In the rows, 128 means zero.
Here are made-up things, facts about them, and rows of numbers that follow some of those facts. Name the thing behind each unnamed row.

Some rows with their names:
[128 131 129 100 125 109 116 141 134 111 113 114 125 108 140 143 120 151
 119 143 130 118 116 107 211 157 147 107 139 118 123 124 137 121 126 185
 140]: dreflir
[138 133 147 150 120 141 180 132 117 108 123 117 125 122 125 133 118 126
 132 142 134 141 142 126 171 136 134 124 124 116 132  95 120 127 108 159
 127]: klakles
[161 133 147 155 159 115 121 143 152 135 144 113 180 174 124  87 142 143
 117 123 115 115  85 144  63  96 117 130 121 118  79 110 126 149 122 109
 124]: klatruso
[140 118 120 124 147 123  79 133 156 137 161 123 148 163 132 114 135 137
 113 132 138 105  97 117 124 114 129 131 141 114  49 135 137 127 126 118
 114]: verur
[ 86 136 112 110 102 146 158 105 117 140 103 135  90 133 137 155 138  97
 152 125 148 153 161 128 133 150 125 125 111 146 163 122 121 131 105 126
 148]: skestom
[129 121 117 116 135 131 137 139 112 122 127 125 118 107 125 130 141 121
 124 108 110 130 135 147 107 128 126 145 109 127 185 142 140 125 136 116
 125]: gorestu
[122 119 105  96 147 142 110 141 139 129 143 110 134 156 131 122 150 106
 116 108 112 126 103 146  84 105 117 145 106 130 121 140 144 133 120 113
 127]: plasar
[129 140 150 183 115 147 128 163 108 100 103 124 118 107 117 144 139 118
 135 126 126 164 122 104 149 121 126 119 182 168 108  97 103 112 118 139
 131]: fluso
[152 130 130 148 114 145 178 131 116 112 122 111 132 105 133 143 122 123
 131 137 127 138 126 126 176 143 128 119 132 117 144  97 127 119 118 151
 113]: plakleska
[123 126 122  84 119 131 144 105 135 115 116 133 102  96 145 136 116 118
 127 139 119 122 176 130 160 147 140 116 117 136 184 143 126 123 131 155
 147]: gugrek
[115 134 153 184 127 129  70 183 117 143 116 139 119 138 117 128 182 127
 137 107 134 160 110 113  96 127 127 131 175 155  91 103 111 130 103  93
 135]: pogrogron
[134 130 120 142  97 127 146 103 124 121 120 135 117 103 131 153  97 132
 134 147 157 124 143 105 188 145 134 110 153 131 111 130 124 112 139 154
 118]: venur
[126 130 113 116 111 138 201  97 110 124 121 119 128 119 134 146  90 126
 138 147 138 133 138 134 182 146 127 127  93 102 159 117 137 127 128 153
 113]: drevi
[117 137 148 157 110 130  91 147 137 127 112 143 103 118 138 138 169 120
 143 134 139 136 145  92 145 150 140 105 187 158 111 104  98 121 106 137
 149]: fledem
[163 127 122 157 152 117 122 138 139 132 141 108 184 152 131 107 139 145
 117 115 110 108  67 136  78 103 106 128 133 122  92 122 132 136 139 107
 109]: neplas
[ 98 131 117 113 104 142 184  85 100 126 116 128 123 128 126 157  70 121
 146 150 143 141 134 127 184 142 126 130  98 112 146 128 136 127 139 143
 112]: stuge
[122 121 114  82 137 113 100 137 136 121 123 136 100  89 132 124 151 127
 111 104 104 115 154 139 103 135 137 131 119 144 191 171 138 122 142 129
 148]: klope
[ 70 122 104  50 146 114  40 131 141 130 132 133 121 175 117 131 134 131
 115 122 131 122  93 110 113 112 137 139 118 144  72 176 151 129 144 131
 147]: sigram
[118 131 119  81 122 130 145 114 138 105 110 133  85  86 140 135 132 112
 128 127 109 127 182 133 140 144 141 115 117 154 212 154 125 116 135 162
 158]: trakis
[163 135 139 139 121 111 152 101 135 117 120 132 150  86 142 121 104 149
 134 147 111  97 138 121 144 144 128 101 140 125 159 122 110 126 151 149
 128]: rudrali
[125 129 136 178 147 141  58 180 131 119 138 119 145 167 108 121 164 116
 120 109 127 153  74 107  83  83 118 138 181 161  34 111 119 121 117 102
 118]: bradus

How the things are related:
beme η flitrunos,saflolor
beskon η broskik,tasil,brisos,nutetuk
bogom η grivon,rabral,draflok,grustum,brifon,farabun
braflis η gorestu,graful
branu η vepe,zekle,drevi
brezo η fluso,fliske,foska,nutetuk
bridre η neplas,naklal,pidri,kabra,foska,stuge
daskedam η grivon,nuflir,kidrarer
datrul η plasar,mostam
didrin η tupul
draplum η reklir,skestom
dreflir η mostin
drestum η stiklim,briskes,fuskadur
drodrik η mostin
drudek η vestus,bronek,grustum
drufler η naklal,brisos
fesi η sutal,palo,stisubre
fetro η plilu
fitar η bronek,tupul,farabun
flabre η broskik,rabral,flapefun,moplil
flava η noskifus,rapa,reklir,moplil,viskezar
fledem η rabral,klestal,pliso
flimas η tratril,kabra
flipe η trodes,zinem,skivim,flapefun
flunulur η bronek,reklir
fofe η klestal,skestom,leklople
gezos η leklople
godol η bipo,tratril
goskisto η takotro,bravus
gravul η bravus,klatruso
grazu η plugra,klatruso,palo
grevo η kidrarer,kabra
gugrek η stugun,klakles,mostam
kigrer η viskezar
klaskar η pogrogron
klope η bastin,seris,pliflom,ruvim,stuge
kori η legrezal,griklar,ruvim
levek η luken,palo
liske η gorestu,plestil,tratril,zuflek
loklak η kegevu,drevi
lukodril η pliskun
magras η neplas,bradus,grusteli
mefuplol η skisusun,plogriro,stuge
noston η rabral,zubrasos,foska
notrur η trote,voplil,grusteli,skestom
pladraklir η plasar,klafas,graful,vududrun
plaliflem η gaplok
platok η zinem,grubruk
putrel η plugun,trubis,foska
raliklu η broskik,tebru,brebrun
ridres η kizaku,kidrarer
ripi η plogriro,ruzik,drevi
ropus η mostam,vududrun,tuklus
rotin η vulun
rudrali η plakleska,plestil,dredruvom,fliske
satrar η trote
sigram η bastin,mostin
skapodi η luken,griklar
stodun η skisusun,klestal,kule
stoplor η saflolor,zinem,pefestol
stuklu η plugra,takotro
tasum η plakleska,bradus,plestil,zuger,rapa,tasil
tefle η noskifus,fuskadur
tesak η plugra,reklir
trabrer η tupul
trakis η klakles,ruvim,grusteli
trena η saflolor,takotro,vududrun
trirok η netes,brebrun,leklople
troni η gorestu,rapa,diflu
tuter η luken
vakek η rapa,ruzik,klidrik,skestom
venur η bronek,vulun,grubruk,kegevu
verur η grubruk,gaplok,traskugem
vetrodru η tratril,gilobra
vigik η kufan,plestil,kabra
votrok η trodes,pogrogron,rapa,brekoflim,plilu
vozus η tebru,graful,vududrun
zafik η pliskun,vulun,gragum,trubis,klakles
zustal η mopus,zubrasos,noskam
{bastin,brekoflim,brisos,draflok,farabun,fledem,flipe,fliske,flitrunos,fuskadur,gragum,grustum,kabra,leklople,liske,moplil,plaliflem,plestil,pogrogron,putrel,ropus,ruzik,skestom,stisubre,stoplor,trabrer,trote,vigik,zuger} ε c
{beme,bogom,drudek,fetro,flapefun,foska,godol,grivon,kigrer,klafas,klakles,kufan,pladraklir,plogriro,plugun,rabral,stugun,traskugem,tratril,voplil,zafik} ε e
{beskon,bipo,bravus,brezo,bridre,brifon,briskes,dreflir,drestum,fesi,flava,fofe,gilobra,gorestu,grazu,grubruk,kidrarer,kizaku,klope,loklak,mostam,naklal,neplas,plakleska,plasar,platok,pliskun,skapodi,stiklim,stuklu,sutal,tasil,troni,viskezar,votrok,vududrun,vulun,zustal} ε a
{bradus,branu,bronek,didrin,draplum,dredruvom,fitar,fluso,klestal,legrezal,levek,netes,noskam,noskifus,nuflir,pliso,plugra,reklir,rotin,sigram,stuge,tupul,zubrasos} ε f
{braflis,drevi,flunulur,gaplok,goskisto,graful,gravul,gugrek,kegevu,klidrik,kule,pidri,pliflom,raliklu,rapa,rudrali,ruvim,satrar,skisusun,skivim,stodun,tefle,trakis,trubis,verur,vestus,vetrodru,zuflek} ε g
{brebrun,broskik,datrul,drufler,flabre,flimas,gezos,griklar,klatruso,luken,mefuplol,mostin,noston,notrur,palo,saflolor,takotro,tebru,trena,trodes,tuter,vepe,vozus,zekle,zinem} ε d
{daskedam,diflu,drodrik,grevo,grusteli,klaskar,kori,lukodril,magras,mopus,nutetuk,pefestol,plilu,ridres,ripi,seris,tasum,tesak,trirok,tuklus,vakek,venur} ε b
{bastin,bogom,datrul,didrin,draflok,draplum,dredruvom,drudek,fliske,flitrunos,gorestu,goskisto,gravul,gugrek,kabra,kigrer,legrezal,liske,loklak,noskifus,noston,palo,plasar,pliflom,pliso,ridres,ropus,sigram,skestom,stodun,tasum,tefle,trena} χ i
{beme,bipo,branu,brezo,bridre,fetro,flabre,flapefun,flipe,graful,klaskar,klatruso,kufan,kule,magras,moplil,neplas,netes,pefestol,platok,putrel,raliklu,reklir,rotin,rudrali,skivim,stugun,sutal,vestus,zafik,zuflek} χ k
{beskon,brebrun,briskes,brisos,bronek,daskedam,drevi,fesi,flunulur,fofe,fuskadur,gezos,godol,gragum,grazu,grubruk,kori,luken,pladraklir,plestil,plogriro,plugra,ruvim,ruzik,satrar,seris,stuge,trabrer,trirok,trubis,tuter,vakek,vetrodru,vigik,viskezar,voplil,vulun,zekle} χ m
{bradus,braflis,fitar,flava,fledem,flimas,fluso,gaplok,gilobra,grusteli,klestal,leklople,mefuplol,mostam,notrur,pidri,pogrogron,rabral,saflolor,stiklim,stisubre,stoplor,stuklu,tebru,tesak,traskugem,trodes,troni,tupul,vepe,zuger} χ h
{bravus,brekoflim,dreflir,drodrik,drufler,grevo,griklar,grivon,kegevu,kizaku,klakles,lukodril,mostin,naklal,nuflir,plakleska,plaliflem,pliskun,plugun,ripi,skapodi,skisusun,tasil,tratril,tuklus,venur,verur,vozus,zinem,zubrasos,zustal} χ l
{brifon,broskik,diflu,drestum,farabun,foska,grustum,kidrarer,klafas,klidrik,klope,levek,mopus,noskam,nutetuk,plilu,rapa,takotro,trakis,trote,votrok,vududrun} χ j
{bastin,beskon,brekoflim,brezo,bridre,brifon,briskes,brisos,didrin,dredruvom,dreflir,drestum,drevi,drodrik,drufler,farabun,flapefun,flava,fledem,flimas,flipe,flunulur,fluso,foska,gaplok,gezos,gravul,grevo,griklar,grusteli,gugrek,kegevu,kidrarer,kigrer,klakles,klestal,kori,legrezal,levek,liske,magras,mopus,mostin,naklal,noskifus,noston,nutetuk,pladraklir,plakleska,plaliflem,plogriro,reklir,ropus,rudrali,ruzik,saflolor,seris,skestom,skisusun,stiklim,stuge,stuklu,sutal,tasil,tasum,trabrer,trakis,trena,trirok,trubis,tuklus,tuter,venur,viskezar,vududrun,zafik,zuflek,zuger,zustal} κ 256
{beme,bogom,braflis,bravus,bronek,daskedam,datrul,diflu,drudek,fetro,flabre,fofe,gilobra,godol,gorestu,goskisto,graful,grazu,grivon,grubruk,kizaku,klafas,klidrik,klope,kufan,kule,leklople,loklak,lukodril,mefuplol,mostam,netes,notrur,palo,pliflom,plilu,plugun,pogrogron,raliklu,rotin,skapodi,skivim,stodun,stugun,takotro,tebru,tefle,tesak,traskugem,tratril,vakek,vetrodru,vigik,votrok,zekle,zubrasos} κ 134
{bipo,bradus,branu,brebrun,broskik,draflok,draplum,fesi,fitar,fliske,flitrunos,fuskadur,gragum,grustum,kabra,klaskar,klatruso,luken,moplil,neplas,noskam,nuflir,pefestol,pidri,plasar,platok,plestil,pliskun,pliso,plugra,putrel,rabral,rapa,ridres,ripi,ruvim,satrar,sigram,stisubre,stoplor,trodes,troni,trote,tupul,vepe,verur,vestus,voplil,vozus,vulun,zinem} κ 393

Which thing is each row?
No name comes twice in this set of rows, the named rows included.
[131 127 113  81 120 130 151 114 139 104 113 127  89  75 147 136 138 112
 125 122 107 122 179 131 141 150 136 114 118 153 217 153 125 116 132 156
 156] | drestum
[128 126 129 124 110 136 142 107 119 113 132 143 120 102 135 151 100 125
 144 152 134 115 133 102 184 148 140 113 147 122 136 125 122 115 148 142
 116] | grevo
[140 116 130 103 138 119 136 103 126 135 154 147 131 123 127 114 109 150
 128 140 126  97 142 135 138 144 141 136  96  86 157 143 144 135 154 124
 111] | godol
[111 128 134 107 141 130 139 147 116 117 119 131 100 114 115 117 146 121
 119 101 108 151 158 154  86 114 131 146 102 146 195 145 133 131 123 125
 151] | klafas
[106 122 100  95 130 133  87 106 151 141 143 140 120 159 123 128 119 115
 118 123 146 114 130 126  93 102 120 138 126 144  87 170 136 124 142 111
 127] | draplum
[143 135 153 151 126 139 183 139 126 113 127 112 126 128 131 123 128 126
 133 142 132 142 146 131 165 142 138 122 121 112 147  85 124 134  98 163
 133] | griklar
[176 133 142 174 117 124 114 154 145 105 119 119 122  77 143 127 154 134
 120 129 127 129 142 113 160 140 134  99 189 153 127 106 107 108 119 159
 133] | flava
[133 129 137  88 123 126 167 110 143 106 125 135  97 107 139 122 138 118
 133 139 122 117 183 132 139 151 149 117 107 128 201 128 125 132 120 169
 155] | noston
[112 131 127 152 137 119  88 130 142 165 132 128 166 191 125 116 148 131
 140 119 138 122  74 126  64 109 107 130 132 130  51 120 123 144 126  81
 125] | moplil
[139 123 112  93 110 126 165  82 130 127 134 123 128 100 150 142  85 133
 132 155 132  99 154 129 192 161 135 115 103  98 167 135 138 124 142 156
 117] | beskon
[168 132 157 152 140  92 123 126 145 138 135 139 158 112 125  89 127 170
 118 130 113  98 135 138  99 130 133 119 135 109 127 131 119 143 147 124
 131] | flabre
[ 74 135 116  91 110 133 153 120 111 134  98 133  90 136 133 157 142 101
 152 123 142 153 144 123 139 155 137 126 108 146 161 124 124 132 109 137
 156] | bastin
[163 137 148 145 124 108 162 104 140 118 116 129 148  97 138 116 107 156
 127 147 120 103 148 125 146 141 132 101 135 123 150 123 110 129 144 157
 134] | zafik

Now the same things, written a new way:
Some rows with their names:
[177 150 112  90 137 192 179 100 113 131 111 149 147 158 103 169 126 111
 158  88 101 166 116  83 186 100 120]: putrel
[151 162 124 106 195 192 165 168 178 149 126 142 138 164 142 168 119 112
 132 103 111 143 173  86 169  97  96]: briskes
[158 156 114  77 130 186 172  88 132 151 126 142 138 159 118 172  77 147
 165  56 120 156 149 108 184  98 157]: netes
[146 159 132  97 153 184 169 163 157 142 124 146 133 133 128 173 118 110
 142 109  99 148 191  84 193 107 118]: trirok
[132 173 121 138 178 203 160 176 185 139 119 141 147 159 136 154 113 100
 126 131 107 131 165 104 144 130 101]: stiklim
[168 151 119  71 156 193 159 137 125 134 130 142 145 196 115 182 104 103
 157  95  96 163 140  85 208  99 124]: sutal
[129 166 123 148 145 203 160 136 125 130 126 145 159 151 120 164  87 107
 143 115  90 150 169 107 189 135 162]: levek
[177 155 118  66 121 186 170 107 133 145 123 151 141 154 111 177  96 131
 179  53 114 147 149 108 182 111 140]: beme
[136 150 113 115 166 180 146 126 147 140 130 131 156 162 134 174 133 143
 152 181 108 151 190 130 168 150  81]: kegevu
[164 156 118 103 112 193 179 112 130 140 103 148 142 137 105 160 120 105
 151 104  91 160 125  93 196 105 131]: ridres
[125 169 125 121 133 193 165 174 166 144 120 139 142 135 127 161 101  92
 129 145  98 144 190 105 154 135 127]: grusteli
[132 176 109 103 132 192 177 155 190 151 134 145 145 142 116 157  97 118
 156 127 117 134 178 119  89 135 129]: gilobra
[152 161 122  75 137 178 178 147 178 159 137 151 133 119 124 167 107 130
 162  90 115 140 190 105 152 107 134]: vakek
[138 149  98 115 163 186 160 117 128 146 122 135 160 129 130 155 142 145
 153 176 114 167 150 125 156 145  82]: pliskun
[165 157 127 109 136 190 168 121 140 128 115 147 144 178 111 181 113  99
 153  97  94 141 161  92 197 119 121]: noston
[128 169 117 134 148 193 166 158 183 135 125 145 140 166 130 166 112  95
 141 158  95 135 182  96 140 139 117]: gaplok
[161 157 132  91 128 192 161 136 131 132 112 143 141 158 109 177 108 103
 146  95  90 150 158  97 208 115 133]: tasum
[144 166 105 121 123 202 177 127 138 136 110 145 154 148 106 152 115  90
 145 127  98 153 119  98 143 131 120]: trote
[140 171 111  97 113 194 173 131 156 150 116 145 148 149 113 159  82 108
 165 103 116 133 156 126 138 144 139]: klafas
[137 151 118 114 175 183 143 139 134 134 129 132 163 142 121 172 140 151
 150 168 107 152 191 129 163 149  89]: zustal
[169 152 132  82 127 188 162 124 122 132 114 142 140 166 103 181 108 111
 150  87  91 156 152  96 224 100 131]: magras

Rows to name:
No name comes twice in this set of rows, the named rows included.
[141 159 124 116 152 196 161 116 127 137 113 136 143 167 128 173  89 119
 138  83 106 155 152  91 216 111 141] | noskifus
[142 157 108 122 126 196 180  87 114 141 105 144 143 142 124 160  99 117
 146  96  99 172 126  83 201 103 145] | pliso
[148 170 110 104 112 193 171 128 169 149 123 149 147 165 118 161  88 109
 172 111 110 130 154 128 136 144 135] | takotro
[147 156 116 134 130 191 189  93 105 135 115 148 157 141 111 160 102 115
 142  89  95 169 137  99 195  90 147] | sigram
[133 173 110 115 127 187 180 145 194 154 130 148 144 143 131 160  96 108
 160 127 118 126 181 121 106 143 125] | tebru
[135 164 113  96 152 182 178 123 168 161 138 144 135 125 139 167  87 144
 157  81 126 150 193  98 155 102 148] | bronek
[169 152 122  90 139 186 166 114 144 130 119 142 136 200 114 186 111 113
 154 102  97 152 143  87 205 101 112] | zuflek
[137 150 121 118 176 179 154 149 127 134 139 133 175 147 118 171 135 143
 141 164 109 153 191 146 157 136  82] | dreflir
[150 165 106 133 116 198 178 108 157 139 108 149 149 165 115 153 115  95
 150 143  93 147 122 102 149 129 117] | rapa
[148 157 109 112 142 184 191 136 143 153 118 149 138 124 140 160 121  98
 146 112 109 163 162  73 174 106 110] | voplil
[159 156 110 104 164 192 185 154 151 149 137 157 145 136 129 160 132 100
 157 122  95 164 155  72 160  96 120] | fesi
[174 153 128  94 141 188 164 108 138 128 119 146 141 194 106 187 117 117
 156  97  91 148 149  91 199 102 124] | rudrali
[159 163 115  80 158 185 177 155 181 158 146 154 142 138 125 167 112 131
 172  89 110 143 184 100 126 104 131] | grazu
[148 147 105 130 150 181 162 103 126 145 121 143 164 123 137 157 148 140
 161 168 106 158 161 130 167 152  81] | vozus
[162 163 112  72 130 190 172 121 157 146 129 146 139 172 105 169  95 126
 169  84 116 145 146 111 139 108 132] | gorestu

Now the same things, written a new way:
Some things and their rows:
[143  76 117  98 152 151 119 129 117 132 118 124 107 121 136 113 140 118
 127 165 159 127  61 117 117 140 116 143 135]: beskon
[104 130 133 172 133 133 117 117  75 134 123 141 129 128  97 112 138 136
 119 164 117 144 158 143 110 138  87 117 142]: zubrasos
[128  93 129  99 153 152 103 151  83 125 121 133 111 124 128 117 149 107
 115 125 142 143  83 138 123 123 138 122 149]: zustal
[125 110 127 153 136 130 124 135  86 131 119 132 119 148 110 112 140 138
 139 102 118 154 154 143  91 132  93 115 149]: bravus
[111 168 138 125 127 173 175 157  89 137 133 116 127 165 147 122 136  79
 104 141 184 143 180 107 114  95  96 135 153]: vozus
[103 100 138  81 127 108  79 143 107 101 121 135 132  93 103 132 149 108
 153 111 117 134 110 138 116 148 142 126 154]: skisusun
[135 139 102 166 143 103 120 162 105 134 121 122 122 185 103 107 144 180
 108 188 170 117 110 129 139 128 103 121  88]: mefuplol
[105 212 132 170  84 105 144 159 134 122 147 102 133 180 112 123 142 137
 116 165 178 102  94 114 131 112  57 139 109]: bradus
[122 101 128  62 141 141 101 171  67 124 113 136 107  99 127 121 148  86
 131  89 135 141 106 154 108 106 153  98 165]: tasum
[ 84 183 141  91  83  87 114 193 125  98 144 107 140 138 139 140 143 107
 139 107 148 127 171 138 114 116  89 123 148]: rapa
[118 122 127 141 136 128 137 193 156 113 143  84 114 197 194 119 133 108
 100 181 185 126 141 116 106 113  68 160 139]: platok
[ 88 164 136  50  94 115 141 188 118 124 131 119 127 128 162 136 137  80
 135 141 175 126 196 135 117 128 106 137 154]: verur
[135 134 113  93 106  45  91 164 137  99 121 118 151 162  97 136 154 196
 155 130 126 128 144 149 115 178 117 126  93]: traskugem
[103 159 139 152  98 155 169 109 137 148 139 117 128 148 155 124 127 118
 129 165 182 119 141  91 105 122  50 148 141]: plugra
[139  77 103  86 130 108 142 153 117 138 106 121 100 126 142 110 130 141
 142 161 157 124 144 137  89 134  93 127 133]: daskedam
[124  95 140  57 122 116  80 146 107  93 121 127 143 107 106 143 156 121
 145  99 103 155 126 141 110 175 157 136 146]: klakles
[107  63 127 127 150  72  59 161 168  69 131 103 138 110 108 126 150 138
 136 178 125 108  84 136 112 158 121 145 135]: zuflek
[132  68 127 176 162 111  79 146 152  89 135 102 122 156 125 113 149 136
 119 150 123 132  50 132 103 138  99 147 137]: sutal
[135 125 116 170 110  54 113 166 131 124 112 127 129 167 109 125 148 198
 134 155 138 108 124 120 118 128 101  98  99]: leklople
[124  96 117  99 138 110 118 173  88 141 108 131 106 144 143 111 136 123
 139 122 145 144 162 153  93 120 113 107 149]: lukodril
[141  67 119  28 156 128 115 139 142 111 111 124 142 107 126 137 147 128
 151 158 162 135 141 114 119 177 170 153 127]: pladraklir

Rows to name:
No name comes twice in this set of rows, the named rows included.
[126 114 132 165 161 136 104 149 102  99 128 125 135 154  88 115 154 118
 139  74 119 146  68 128 116 112 141 113 141] | vududrun
[127  93 144 132 120 116  96 141  99 115 115 135 123 106 107 133 153 122
 123 125 115 131  99 118 101 129 127 103 156] | brekoflim
[126  82 115 180 175 117 103 163 123 121 125 106 122 179 144 105 140 160
  91 224 157 130 150 137 115 135  91 140 120] | flabre
[ 97 200 128 129  82 108 108 182 128 148 145 110 114 192 180 126 141 152
  96 201 195  98 101 118 161 115  69 137  97] | fitar
[123 157 140 146  89 156 169 122 122 144 137 109 121 152 147 126 130 109
 114 157 176 133 126  96  92 129  39 150 145] | brebrun
[122 101 140  93 148 140 112 162  70 128 105 146 126 110 117 128 153  94
 122 115 136 140 138 116 116 110 181  99 159] | ropus
[ 94 116 126  61 139 112 117 165  75 127 109 149 135 114 118 123 139 114
 155 118 140 145 230 155 117 128 156 105 150] | goskisto
[124  85 134  97 137 123  95 165  93 130 109 138 117 112 131 129 149 111
 113 150 144 128 118 111 119 127 159 109 147] | plaliflem
[125 103 129 120 159 170 103 140  73 130 121 131 116 123 117 116 148 105
  97 162 145 143  96 127 132 125 139 124 142] | drufler
[136  73 106  88 136 110 129 150 126 151 106 127 100 132 164 112 131 155
 150 153 166 126 148 135  91 128  96 120 135] | vakek
[139 139 107 166 120  80 113 154 117 117 124 114 122 172  92 109 145 188
 135 138 137 125  84 148 113 128  81 112 103] | gilobra
[136  90 109 110 147 139 137 127 110 159 112 131 106 146 154 109 134 157
 128 178 167 131 145 132 106 138  88 131 128] | fofe

